Below is a small trained network, with its code and all its weights. Each question gives an input and a class and asks what happens when units are switched off, that is, made to give their printed mean instead of their output.

import numpy as np


def w(rows, s, z=0):
    codes = np.array(rows[::2]) - 128.0
    scale = np.full(codes.shape[1], s)
    scale[-1] = z or s
    return codes * scale


def norm(h):
    return h / np.sqrt((h * h).mean(-1, keepdims=True) + 1e-5)


def f(y):
    return np.maximum(y, 0)


def log_softmax(a):
    a = a - a.max(-1, keepdims=True)
    return a - np.log(np.exp(a).sum(-1, keepdims=True))


def net(x, mask):
    res = np.array(x, float).reshape(1, 4) / 4 @ E
    u = 0
    for l in range(3):
        y = f(norm(res) @ A[l][:, :-1].T + A[l][:, -1])
        res = res + np.where(mask[u : u + 4], y, B[l][:, -1]) @ B[l][:, :-1]
        u += 4
    return log_softmax(norm(res)[-1] @ U[:, :-1].T + U[:, -1])


A, B = {}, {}
E = w([
[209,247,65],'x0',
[12,3,43],'x1',
[178,4,82],'x2',
[117,93,215],'x3',
],0.0055)
A[0] = w([
[140,103,147,43],'L0N0',
[78,70,125,6],'L0N1',
[2,163,126,58],'L0N2',
[126,63,156,123],'L0N3',
],0.014,0.0019)
B[0] = w([
[71,104,187,153],'L0N0',
[184,161,135,225],'L0N1',
[124,6,103,254],'L0N2',
[203,121,133,232],'L0N3',
],0.013,0.0044)
A[1] = w([
[207,167,94,254],'L1N0',
[93,254,107,168],'L1N1',
[119,248,159,180],'L1N2',
[158,196,66,77],'L1N3',
],0.0059,0.00087)
B[1] = w([
[8,96,138,251],'L1N0',
[78,123,177,200],'L1N1',
[119,187,181,210],'L1N2',
[72,152,131,197],'L1N3',
],0.018,0.0031)
A[2] = w([
[111,56,84,126],'L2N0',
[165,105,88,173],'L2N1',
[10,153,81,251],'L2N2',
[220,198,180,115],'L2N3',
],0.012,0.0012)
B[2] = w([
[4,188,96,255],'L2N0',
[58,194,111,176],'L2N1',
[168,63,175,254],'L2N2',
[142,175,2,171],'L2N3',
],0.0085,0.0061)
U = w([
[62,253,186,112],'0',
[218,208,116,43],'1',
[200,188,64,15],'2',
[57,60,49,197],'3',
[226,93,158,165],'4',
[164,168,67,1],'5',
],0.016,0.0088)

Each question gives the input, the list of numbers given to net, and the class t.
The units are the neurons (one row each of A and B). Each row of codes is followed by its name. A weight is (code - 128) times the scale printed after its matrix; where a second scale follows, it is the last column's (A, B and U).
mask holds one flag per neuron, layer by layer. A switched-off neuron (its flag False) gives its mean, the last column of its row in B, instead of its output. The means were averaged over made-up inputs and are rounded, as every weight is.
A unit's drop is (log p(t) with every unit on - log p(t) with that unit switched off) / (log p(t) with every unit on - log p(t) with every unit switched off).
The circuit of an input: a set's keep is (log p(t) with only the set's units on - log p(t) with every unit switched off) / (log p(t) with every unit on - log p(t) with every unit switched off). Starting from all 12 units, units are removed one at a time, each time the one whose removal leaves the highest keep (on an exact tie, the one counted first), for as long as the keep stays at least 0.8.
circuit, biggest first: the units of the circuit, biggest drop first
most important unit: the unit with the biggest drop
top k neurons: the k neurons with the biggest drops, biggest first
top k neurons in layer l: the k neurons of layer l with the biggest drops, biggest first
drop of u: that unit's drop, to one decimal
input [-8,-1,5,-3], class 4: top 3 neurons -> L0N3, L0N1, L0N0
input [7,-3,8,-5], class 3: most important unit -> L1N0
input [-1,-1,0,2], class 4: top 2 neurons in layer 1 -> L1N2, L1N0
input [-7,2,7,4], class 4: top 3 neurons in layer 0 -> L0N3, L0N1, L0N2
input [5,-8,7,-8], class 0: top 2 neurons -> L0N2, L1N0
input [0,2,7,8], class 4: circuit, biggest first -> L0N3, L0N1
input [-7,1,-1,5], class 4: top 3 neurons -> L0N3, L0N1, L1N0
input [2,-2,3,5], class 4: top 2 neurons -> L2N0, L0N2
input [-6,-1,0,-1], class 4: top 3 neurons -> L0N3, L0N1, L0N0
input [7,-8,6,3], class 0: top 3 neurons in layer 0 -> L0N2, L0N3, L0N1
input [1,0,2,5], class 4: drop of L2N0 -> 0.7
input [-4,-2,-6,-6], class 3: drop of L0N2 -> 1.3
input [2,3,-7,3], class 3: drop of L0N2 -> 0.7
input [-7,-5,0,5], class 4: most important unit -> L2N0
